Below are the code and all the weights of a small trained network. Each question names an input and a target symbol and asks about switching units off, where a switched-off unit gives its printed mean instead of its output.

import numpy as np


def w(rows, s, z=0):
    codes = np.array(rows[::2]) - 128.0
    scale = np.full(codes.shape[1], s)
    scale[-1] = z or s
    return codes * scale


def norm(h):
    return h / np.sqrt((h * h).mean(-1, keepdims=True) + 1e-5)


def f(y):
    return y / 2 * (1 + np.tanh(0.7978845608 * (y + 0.044715 * y**3)))


def softmax(a):
    e = np.exp(a - a.max(-1, keepdims=True))
    return e / e.sum(-1, keepdims=True)


def log_softmax(a):
    a = a - a.max(-1, keepdims=True)
    return a - np.log(np.exp(a).sum(-1, keepdims=True))


def net(x, mask):
    ids = ['ΔΛΦαεζθμξ'.index(c) for c in x.split()]
    T = len(ids)
    res = E[ids] + P[:T]
    q, k, v = (norm(res) @ M[0].T for M in (Q, K, V))
    z = softmax(np.where(np.tri(T) > 0, q @ k.T / 4**0.5, -1e9)) @ v
    res = res + np.where(mask[0], z, O[0][:, -1]) @ O[0][:, :-1]
    y = f(norm(res) @ A[0][:, :-1].T + A[0][:, -1])
    res = res + np.where(mask[1:17], y, B[0][:, -1]) @ B[0][:, :-1]
    return log_softmax(norm(res)[-1] @ U[:, :-1].T + U[:, -1])


Q, K, V, O, A, B = {}, {}, {}, {}, {}, {}
E = w([
[154,176,139,99],'Δ',
[135,162,183,133],'Λ',
[107,214,185,15],'Φ',
[149,102,28,95],'α',
[163,173,70,79],'ε',
[164,188,108,105],'ζ',
[171,222,136,253],'θ',
[106,178,152,160],'μ',
[128,163,184,163],'ξ',
],0.021)
P = w([
[173,147,72,165],'0',
[133,114,142,115],'1',
[247,18,147,142],'2',
[117,216,95,167],'3',
[90,79,132,99],'4',
[223,29,117,105],'5',
[104,233,92,138],'6',
[82,69,114,88],'7',
[238,99,125,112],'8',
],0.011)
Q[0] = w([
[173,127,162,139],'head 0',
[141,132,173,107],'head 0',
[163,109,109,148],'head 0',
[255,68,156,121],'head 0',
],0.013)
K[0] = w([
[222,175,106,71],'head 0',
[141,129,183,60],'head 0',
[180,173,69,175],'head 0',
[254,232,180,100],'head 0',
],0.0097)
V[0] = w([
[153,53,69,254],'head 0',
[180,54,138,186],'head 0',
[120,164,186,68],'head 0',
[59,190,161,207],'head 0',
],0.0076)
O[0] = w([
[181,213,91,136,3],'head 0',
[214,172,146,76,78],'head 0',
[119,100,172,135,206],'head 0',
[115,190,187,255,137],'head 0',
],0.0089,0.0044)
A[0] = w([
[158,134,211,164,198],'neuron 0',
[135,43,150,192,194],'neuron 1',
[176,64,95,157,128],'neuron 2',
[144,94,64,141,18],'neuron 3',
[148,124,192,56,140],'neuron 4',
[89,91,104,142,102],'neuron 5',
[189,118,201,50,127],'neuron 6',
[193,168,123,61,93],'neuron 7',
[206,122,125,61,108],'neuron 8',
[245,35,121,234,160],'neuron 9',
[157,38,121,243,60],'neuron 10',
[212,171,94,198,30],'neuron 11',
[93,165,53,135,251],'neuron 12',
[64,156,120,46,211],'neuron 13',
[165,54,136,109,119],'neuron 14',
[202,117,164,117,220],'neuron 15',
],0.011,0.0022)
B[0] = w([
[66,160,63,80,254],'neuron 0',
[146,102,68,210,200],'neuron 1',
[91,163,165,88,151],'neuron 2',
[60,178,135,124,129],'neuron 3',
[181,93,57,151,223],'neuron 4',
[117,116,72,158,122],'neuron 5',
[196,208,95,155,240],'neuron 6',
[215,70,174,164,195],'neuron 7',
[181,68,226,99,201],'neuron 8',
[216,82,159,3,231],'neuron 9',
[220,20,149,123,176],'neuron 10',
[24,93,102,122,190],'neuron 11',
[72,174,141,202,178],'neuron 12',
[52,67,72,185,210],'neuron 13',
[184,220,151,128,180],'neuron 14',
[208,136,166,84,206],'neuron 15',
],0.011,0.0053)
U = w([
[169,54,199,92,231],'Δ',
[89,181,123,40,72],'Λ',
[36,12,143,103,86],'Φ',
[195,137,80,93,255],'α',
[132,81,5,177,50],'ε',
[88,103,146,198,159],'ζ',
[147,210,75,155,60],'θ',
[91,181,145,155,105],'μ',
[109,196,138,150,135],'ξ',
],0.014,0.004)

Each question gives the input, a string of symbols that net reads in full, and the target symbol t.
The units are the heads (4 rows each of Q, K, V and O) and the neurons (one row each of A and B). Each row of codes is followed by its name. A weight is (code - 128) times the scale printed after its matrix; where a second scale follows, it is the last column's (O, A, B and U).
mask holds one flag per unit, heads first, then neurons. A switched-off unit (its flag False) gives its mean, the last column of its rows in O or B, instead of its output. The means were averaged over made-up inputs and are rounded, as every weight is.
A unit's drop is (log p(t) with every unit on - log p(t) with that unit switched off) / (log p(t) with every unit on - log p(t) with every unit switched off).
The circuit of an input: a set's keep is (log p(t) with only the set's units on - log p(t) with every unit switched off) / (log p(t) with every unit on - log p(t) with every unit switched off). Starting from the 12 units with the biggest drops (on a tie, the unit counted first), units are removed one at a time, each time the one whose removal leaves the highest keep (on an exact tie, the one counted first), for as long as the keep stays at least 0.8.
circuit, biggest first: the units of the circuit, biggest drop first
unit that matters most: the unit with the biggest drop
top k neurons: the k neurons with the biggest drops, biggest first
drop of u: that unit's drop, to one decimal
input ξ Δ θ Λ Δ ε, target Δ: circuit, biggest first -> (neuron 8)
input α θ ε θ ε, target Δ: circuit, biggest first -> (neuron 8; neuron 0)
input α Λ Λ, target α: circuit, biggest first -> (neuron 6; neuron 0)
input θ Λ Λ μ ξ, target ζ: top 2 neurons -> (neuron 9; neuron 6)
input μ θ Λ Φ θ ξ α Δ, target ε: top 2 neurons -> (neuron 13; neuron 9)
input ε ξ Λ ε Δ Λ μ Φ ξ, target α: top 2 neurons -> (neuron 6; neuron 0)
input θ Δ ξ ε ζ, target ε: top 3 neurons -> (neuron 13; neuron 9; neuron 4)
input Λ ζ ξ Λ Δ Λ Δ ξ, target ε: circuit, biggest first -> (neuron 1; neuron 8)
input Φ ζ α Λ Λ, target Φ: top 2 neurons -> (neuron 6; neuron 12)
input Φ Λ ε ζ Λ α, target Δ: top 2 neurons -> (neuron 0; neuron 6)
input Δ Λ θ μ ε α ε, target ε: top 2 neurons -> (neuron 13; neuron 14)
input ε Λ μ μ ξ, target ζ: top 2 neurons -> (neuron 9; neuron 1)
input Λ Φ ζ ε Λ Φ Λ, target Φ: top 2 neurons -> (neuron 6; neuron 14)
input ξ α Φ α Δ ξ Φ Φ, target Φ: unit that matters most -> neuron 13
input α Δ ε ε, target ε: top 3 neurons -> (neuron 13; neuron 9; neuron 14)
input ζ μ ξ ζ ξ μ Λ ζ, target ζ: drop of head 0 -> 0.2
input ε Φ Λ ε Λ Δ Λ Φ ζ, target Δ: drop of neuron 7 -> 0.2
input μ ε Δ Δ θ Λ ξ Λ, target ε: drop of neuron 9 -> 0.0
